Each row has a name. Each question is about the rows just above it.

41	-34	-47	-19 : fod
83	-60	-68	2 : vame
-61	47	84	2 : kelef
45	84	-60	-7 : Gim
41	-34	50	-19 : Kibus
Give the next entry after 47	84. => 2
The next entry after -61	47: => 84
Give the next entry after -34	50. => -19
Which row holds 41	-34	-47	-19? => fod
What is the next entry after 84	-60? => -7

-28	38	-15	-7	-17	32	-15	-56	29	-19	-9	3	25 : les
-15	-5	-17	23	47	-27	4	20	-2	26	-31	-7	-30 : zuk
49	-48	31	6	53	6	-35	-15	41	63	32	-89	17 : subip
2	-25	-3	-16	-5	-1	19	5	-20	-1	3	21	-8 : Tiza
37	25	31	37	29	18	23	27	39	38	41	-3	29 : naba
-28	38	-15	-7	-17	32	-15	-56	29	-12	20	-2	33 : rumag
-35	62	-21	27	-28	-17	17	30	-23	-44	-33	56	-15 : balo
Give the next entry after 27	-28	-17. => 17
What is the next entry after 26	-31	-7? => -30
-28	38	-15	-7	-17	32	-15	-56	29	-12	20	-2	33 is in which row? => rumag
The next entry after -5	-17: => 23

55	6	-30	73	-6	81	-19	26	68	-10	73	9	68	57	19	59	-49	-41	9	85	-53	77	-44	-34	55	28	32	-34	-41	42	-14	35	-50  Gebur
-52	13	5	-50	-18	-30	-1	-28	-20	-3	-58	-33	-46	-56	-43	-42	39	34	-14	-76	36	-62	14	34	-40	-23	-18	24	6	-40	-6	-44	-25  med
-41	9	85	-53	77	-44	-34	55	28	33	-34	-41	-46	-56	-43	-42	39	34	-14	-76	36	-62	14	34	-40	-23	-18	24	34	-23	-8	-22	41  fegav
20	12	-30	-20	5	-50	-18	-3	-1	-28	-14	-55	-27	20	-49	38	-5	-7	36	-7	4	24	-57	11	12	-43	9	29	29	37	-55	26	-1  Maki
The next entry after 5	-50	-18	-30	-1	-28	-20	-3: => -58
The next entry after -41	9	85	-53	77	-44	-34	55	28	32	-34	-41: => 42
What is the next entry after -44	-34	55	28	33	-34	-41	-46	-56? => -43
The next entry after 68	57	19: => 59
Which row holds -52	13	5	-50	-18	-30	-1	-28	-20	-3	-58	-33	-46	-56	-43	-42	39	34	-14	-76	36	-62	14	34	-40	-23	-18	24	6	-40	-6	-44	-25? => med
What is the next entry after 38	-5	-7	36	-7	4	24? => -57

19	-5	17	15	3	-30	11	-31	27	6	-1	-11	32	15	-30	11	42	-24	-4	7	1	11	43	22	-23	-40	-14	-15	15	-10	23	37	8	31	8	-15	21	15	-19	28	-1	15	-5	-26	-7 -> pakev
3	16	-11	-21	-2	-6	-12	-1	-29	-27	-27	26	-18	-23	4	-25	-55	47	-29	-8	4	-35	13	-17	32	9	-4	28	-26	4	7	-15	-15	8	28	21	-19	31	8	15	-51	25	-3	27	29 -> tur
-11	-6	1	-27	-6	6	-11	1	-6	-45	6	21	-11	-20	44	-15	-18	4	-29	-8	47	-41	-43	-17	23	30	23	23	24	19	-14	-12	-13	-20	-9	-47	-16	-30	-5	-33	17	-49	-7	20	9 -> lugu
3	16	-11	-21	-2	-6	-12	-1	-29	-27	-27	26	-18	-23	4	-25	-55	47	-29	-8	4	-35	13	-17	32	9	-4	28	-26	4	7	-15	17	8	28	21	-19	31	8	15	-51	25	-3	27	29 -> zof
11	1	-5	-26	-6	-10	-4	-6	-17	-66	-3	26	-6	-18	36	-30	-33	-14	-3	-1	-1	-56	-49	-27	30	31	16	41	25	9	-11	-17	-5	-14	-9	-31	-26	-22	3	-33	10	-36	-1	30	21 -> tad
Which row holds 3	16	-11	-21	-2	-6	-12	-1	-29	-27	-27	26	-18	-23	4	-25	-55	47	-29	-8	4	-35	13	-17	32	9	-4	28	-26	4	7	-15	17	8	28	21	-19	31	8	15	-51	25	-3	27	29? => zof
Give the next entry after -29	-8	47	-41	-43. => -17
What is the next entry after -15	8	28	21	-19	31	8	15? => -51
What is the next entry after 17	8	28	21	-19	31? => 8
What is the next entry after -26	-22	3	-33? => 10
Give the next entry after 37	8	31	8	-15	21	15. => -19
Whose row is 3	16	-11	-21	-2	-6	-12	-1	-29	-27	-27	26	-18	-23	4	-25	-55	47	-29	-8	4	-35	13	-17	32	9	-4	28	-26	4	7	-15	-15	8	28	21	-19	31	8	15	-51	25	-3	27	29? => tur

32	-14	0	-5	-19	83	8 -> rem
15	27	-12	-6	-19	84	7 -> boman
15	26	-11	-8	-19	86	6 -> guzi
15	32	-13	0	-21	78	11 -> gisan
Give the next entry after 15	32. => -13
The next entry after 32	-14: => 0
The next entry after 26	-11	-8: => -19
The next entry after -19	86: => 6
The next entry after -8	-19: => 86
What is the next entry after -13	0? => -21
What is the next entry after 32	-13	0? => -21

-67	-52	-21	-49	-3	39	59  zabup
-6	-53	37	16	56	25	-22  tusu
-24	-56	6	-11	39	35	6  mim
-53	37	16	-6	10	12	11  dip
1	-46	45	28	55	21	-29  Muz
-17	-34	7	-10	23	30	19  veven
2	-1	-12	-19	19	-3	1  tup
-24	6	-56	-11	28	27	12  puf
The next entry after -34	7	-10: => 23
Give the next entry after -24	-56	6	-11. => 39
The next entry after 23	30: => 19
What is the next entry after -6	-53	37	16? => 56

75	-50	72	71	73	-51	72	-49	-53	-62	-65	83	-56	-63  ribe
16	16	7	7	16	16	6	5	16	6	8	16	6	7  sozif
72	73	-53	-51	75	71	-50	-49	72	-52	-56	73	-48	-53  febo
73	74	-54	-52	77	72	-51	-50	74	-52	-58	73	-49	-54  kazo
16	16	7	63	-41	-37	62	58	-38	63	69	-42	58	66  tet
82	82	-63	-61	84	79	-60	-58	81	42	49	-21	39	45  dosef
58	58	-35	-36	59	57	-34	-34	58	-35	-38	57	-32	-35  nev
Give the next entry after 72	73	-53	-51	75	71	-50	-49	72. => -52
The row with 16	16	7	7	16	16	6	5	16	6	8	16	6	7 is => sozif
What is the next entry after 75	-50	72	71	73	-51	72	-49	-53	-62? => -65
Give the next entry after 7	16	16	6	5	16	6	8. => 16
What is the next entry after -50	72	71	73	-51	72	-49	-53	-62	-65? => 83
Give the next entry after -50	72	71	73	-51. => 72

-40	25	12	-4	-1	-35	-31	30 = zazaz
-34	-13	26	-9	-4	-66	7	6 = zamom
-23	44	7	-38	10	-15	-38	-14 = ledo
-55	24	-4	5	-1	-47	-12	51 = fufig
-29	-32	16	-29	24	-15	-38	-14 = Pud
6	-11	49	-70	16	-23	-15	-25 = datol
-22	4	25	-39	-6	-29	-30	5 = sadi
-26	25	24	-29	16	-26	-51	-11 = venes
-17	43	11	-34	11	-16	-37	-19 = motos
-18	16	29	-35	8	-28	-46	-13 = laben
The next entry after -70	16: => -23
Give the next entry after 24	-4	5	-1. => -47
The next entry after 24	-29	16: => -26
The next entry after -32	16	-29	24	-15	-38: => -14
Give the next entry after -29	-30. => 5
The next entry after 25	12	-4	-1	-35	-31: => 30

35	3	6	-36	4	8	-60	-8	33	-20	29	-29	41	-18	-28	-20	1	-30	-45	-50	6	44	10	18	-60	18	36	-50	-41 = gugum
1	-30	-46	-32	-1	0	-37	12	15	17	22	-6	19	22	-41	-11	15	-12	-24	-20	38	-5	16	14	-39	9	-2	-23	-44 = Veg
-19	-19	19	42	1	32	-18	22	-9	-25	20	14	-5	40	15	7	21	-13	-15	10	-12	4	-10	-25	15	-10	-20	4	13 = Duzi
-10	49	-25	-21	-3	-15	21	-7	-7	28	-28	22	-26	58	-26	-9	60	-5	38	-24	-12	16	-20	26	-1	1	-89	55	-29 = Bis
What is the next entry after -12	4? => -10
What is the next entry after 1	-30	-45? => -50
What is the next entry after 19	22	-41	-11	15	-12	-24? => -20
What is the next entry after -12	-24	-20	38	-5	16? => 14
Give the next entry after 41	-18	-28	-20	1	-30	-45	-50. => 6
The next entry after 6	44: => 10

21	-20	-43	-1	-37	-62	13	0	-1	-6	50	-29	27	6	8 -> gos
20	-49	-35	42	-42	-69	28	12	-36	20	47	-9	41	4	21 -> vuvod
-36	20	47	-10	15	-8	6	-16	20	-2	-3	3	0	21	-10 -> pipa
-10	16	5	-18	5	9	-4	11	13	-3	-29	18	10	-15	-16 -> sugef
What is the next entry after -16	20	-2? => -3
What is the next entry after 20	-49	-35	42	-42	-69	28	12	-36? => 20
What is the next entry after -36	20	47	-9? => 41
Give the next entry after -35	42	-42	-69	28	12	-36	20	47	-9	41	4. => 21
Where do 20	-49	-35	42	-42	-69	28	12	-36	20	47	-9	41	4	21 appear? => vuvod
What is the next entry after -10	15? => -8
The next entry after 13	0	-1	-6	50	-29	27: => 6

40	-24	6	-14	-3	-9	1	-16	-10	-12	5  kemu
-10	10	-13	8	2	19	-1	4	-14	2	-3  gele
2	8	4	-10	10	-1	19	-13	-14	-22	1  fuv
40	-24	6	19	-3	-9	1	-16	-10	-12	5  dotu
30	21	-15	9	-66	-12	-32	-18	-4	29	2  rovum
0	11	-11	-3	-15	-8	-5	-25	4	-13	-6  nasif
Give the next entry after 2	8	4	-10	10	-1	19	-13	-14. => -22
Give the next entry after 4	-10. => 10
What is the next entry after 2	19	-1	4	-14? => 2

18	-21	15	-10	-16	-22	-2	3	53	68 : Gefa
-14	-15	-16	-14	-11	-8	-3	0	3	3 : Kir
2	10	-1	27	-4	44	17	-13	-39	-52 : dere
30	45	50	45	32	15	-3	-15	-19	-13 : kupa
16	10	3	-7	-15	-22	-24	-23	-18	-11 : gatef
18	-2	-16	-22	-21	-10	3	15	23	23 : Ged
-2	-14	-21	-22	-16	-5	8	21	30	33 : Vetub
-28	-27	-21	-14	-5	1	5	5	1	-6 : gove
The next entry after -21	15	-10	-16: => -22
Give the next entry after -2	-16. => -22
The next entry after 32	15	-3	-15: => -19
What is the next entry after 18	-2	-16	-22	-21	-10	3	15? => 23

19	17	-5	-4 = dop
-73	-72	82	86 = ran
25	24	60	62 = Tabol
20	19	-6	-6 = ludos
25	24	-11	-10 = naput
24	-10	14	14 = lag
Which row holds 25	24	60	62? => Tabol
What is the next entry after 24	-11? => -10
What is the next entry after 19	-6? => -6
Give the next entry after -72	82. => 86

7	-20	-19	5	-13	-17	0	5	-18	-2	63	22	-13	-8	6	-16	32	-24	25	19  Tif
-20	5	-20	-17	-13	-19	-10	-25	-6	15	9	3	23	6	-1	-3	5	17	16	58  Tev
7	-26	13	7	24	2	0	5	-18	-2	63	22	-13	-8	-10	-41	-12	-7	-12	0  lifev
The next entry after 5	-20	-17	-13	-19: => -10
The next entry after -20	-19	5	-13	-17	0	5	-18	-2	63	22	-13: => -8
Give the next entry after -10	-25	-6	15. => 9

-9	9	-8	9	-9	-9	9	-10 -> nipab
10	12	-10	35	-35	-34	36	-37 -> Redi
0	0	-1	0	-1	0	-73	75 -> pek
3	-3	2	-2	2	2	-2	1 -> gok
10	-11	9	-10	10	10	-10	12 -> Rofo
0	1	0	-1	0	-1	0	-3 -> Kar
The next entry after 1	0	-1	0	-1	0: => -3
What is the next entry after 10	10	-10? => 12
Whose row is 0	1	0	-1	0	-1	0	-3? => Kar

-70	7	5	39	20	-17	4	20	-8	4	-6	23	9	38	23	13	-20	-19	42	9	17	0	-21	-7	56	-2	7	-4	4	-35	21	-26	3	-15	15	22 -> vukan
37	28	-3	-15	9	8	48	0	-11	-2	19	36	-23	-19	-23	10	-21	46	-39	-23	11	14	23	-2	3	12	-6	-7	18	3	18	-10	2	-22	-38	12 -> bogol
26	-70	7	6	39	-15	7	28	-1	-2	-22	11	-8	34	31	10	-42	-8	20	12	-9	-4	-17	-4	54	-12	21	-27	5	18	3	-24	9	3	17	37 -> bep
40	21	6	-3	31	20	52	14	12	2	19	45	-32	1	-20	-5	-24	47	-32	-12	9	11	31	9	23	15	3	-10	11	8	11	-29	32	-4	-27	-1 -> togim
What is the next entry after -70	7	6	39? => -15
What is the next entry after 3	18? => -10
Give the next entry after 7	6	39	-15	7	28	-1	-2. => -22
Give the next entry after 12	2	19	45	-32	1	-20. => -5
The next entry after 9	11	31: => 9

-54	76	-53	-41 = Gego
44	-23	-21	46 = zum
76	-54	-53	78 = dum
The next entry after 76	-53: => -41
Give the next entry after 76	-54. => -53
Give the next entry after -54	76. => -53

-10	-26	20	-3	-13	-2	-27	35	4	-10	6	30	7	-13	9	-40	-21	-34	-22	15	-12	4	-21	8	-3	23	35	57	-26	-25	14	19	35	-8	-44	25	-3	-25	-7 -> gisam
-40	-12	5	10	-4	3	10	10	12	-28	19	13	8	-29	15	-38	-17	-9	-32	7	-18	-15	-32	0	2	15	35	48	-20	-24	-10	8	21	-12	-39	43	17	-12	-6 -> mer
20	-30	-22	-15	-2	2	9	-6	36	39	-23	-9	42	-15	8	21	-2	2	-3	-7	14	2	15	-18	11	27	11	-14	-20	14	53	39	11	-3	-22	-10	12	3	-2 -> sug
-1	-10	-4	6	-7	-5	-4	14	30	-7	41	0	14	44	-5	24	-45	19	4	35	-24	-33	-13	-9	-11	-9	-34	-16	10	-1	-3	8	9	0	20	-1	5	0	-32 -> koni
-4	-15	-1	14	-7	-4	-4	14	31	-1	50	1	4	44	-16	21	-47	8	4	30	-19	-42	-11	-16	6	1	-40	-14	1	-13	5	5	5	-15	10	2	4	0	-27 -> rakop
3	-33	-28	-23	-1	-1	3	-1	19	41	-10	-10	34	1	13	24	-11	-11	-6	4	14	12	17	-20	4	32	13	-14	-20	14	53	39	18	-19	-29	-8	0	-6	-10 -> rokov
-41	18	-24	-24	9	-42	-8	33	0	-35	10	-8	-24	21	16	60	-11	5	-28	-17	5	35	3	59	5	13	1	30	30	38	50	8	-8	38	3	53	19	11	24 -> Gug
-4	-15	-1	14	-7	-4	-4	14	31	-1	50	1	4	44	-16	21	-47	8	4	30	-19	-42	-11	-16	6	1	-40	-14	16	-13	5	5	5	-15	10	2	4	0	-27 -> Gaz
-4	-15	-1	14	-7	-4	-4	14	31	-1	50	1	4	44	-16	21	-47	8	4	30	-19	-42	-11	-16	6	1	-40	-14	1	-13	5	5	5	-15	10	-5	10	3	0 -> mipus
-46	11	-23	-23	-8	-42	33	9	1	-30	14	-12	-19	25	18	67	-6	0	-22	-26	1	28	6	67	-1	15	3	27	26	49	40	5	-8	35	1	57	23	14	20 -> dul
-22	-8	-15	-24	-19	14	-1	17	8	-18	6	-1	16	1	20	8	21	-9	-41	1	-2	-11	-13	-20	-8	2	-3	-10	1	-29	27	-2	11	-21	-2	13	-1	-4	0 -> Voku
-4	-5	-5	15	-8	-5	3	14	26	-1	36	0	5	34	-14	21	-49	17	6	30	-22	-37	-14	-11	-4	4	-40	-10	10	-6	-5	6	7	-13	18	-1	10	-6	-23 -> matut
Whose row is -4	-15	-1	14	-7	-4	-4	14	31	-1	50	1	4	44	-16	21	-47	8	4	30	-19	-42	-11	-16	6	1	-40	-14	16	-13	5	5	5	-15	10	2	4	0	-27? => Gaz
Whose row is -4	-15	-1	14	-7	-4	-4	14	31	-1	50	1	4	44	-16	21	-47	8	4	30	-19	-42	-11	-16	6	1	-40	-14	1	-13	5	5	5	-15	10	-5	10	3	0? => mipus
Give the next entry after -6	-5. => 6
The next entry after -8	-42	33	9: => 1
Give the next entry after -26	20	-3. => -13
Give the next entry after 14	26. => -1

-7	-16	-27	3	3	-3	-4	7	7	-2	-11	13	10	4	6	3	-2	-4	-9	-15	6	16	-10  degup
-7	-16	-27	3	3	-3	-4	7	7	-5	-11	13	10	4	6	3	-2	-4	-9	-15	6	16	-10  lolo
-7	3	-27	-16	3	4	-10	5	7	10	-7	-14	6	-16	20	-1	-11	9	10	-28	17	8	-7  munid
-4	-6	-10	-2	2	2	-10	10	20	5	-7	10	-1	9	6	7	-16	-11	-14	-27	16	8	-10  val
Give the next entry after 10	20	5	-7	10	-1	9	6	7	-16	-11	-14. => -27
Give the next entry after 7	10	-7	-14	6	-16	20	-1	-11	9	10	-28. => 17
Whose row is -7	-16	-27	3	3	-3	-4	7	7	-2	-11	13	10	4	6	3	-2	-4	-9	-15	6	16	-10? => degup
Give the next entry after 7	-5	-11. => 13
The next entry after -6	-10	-2	2	2	-10	10	20	5	-7	10: => -1

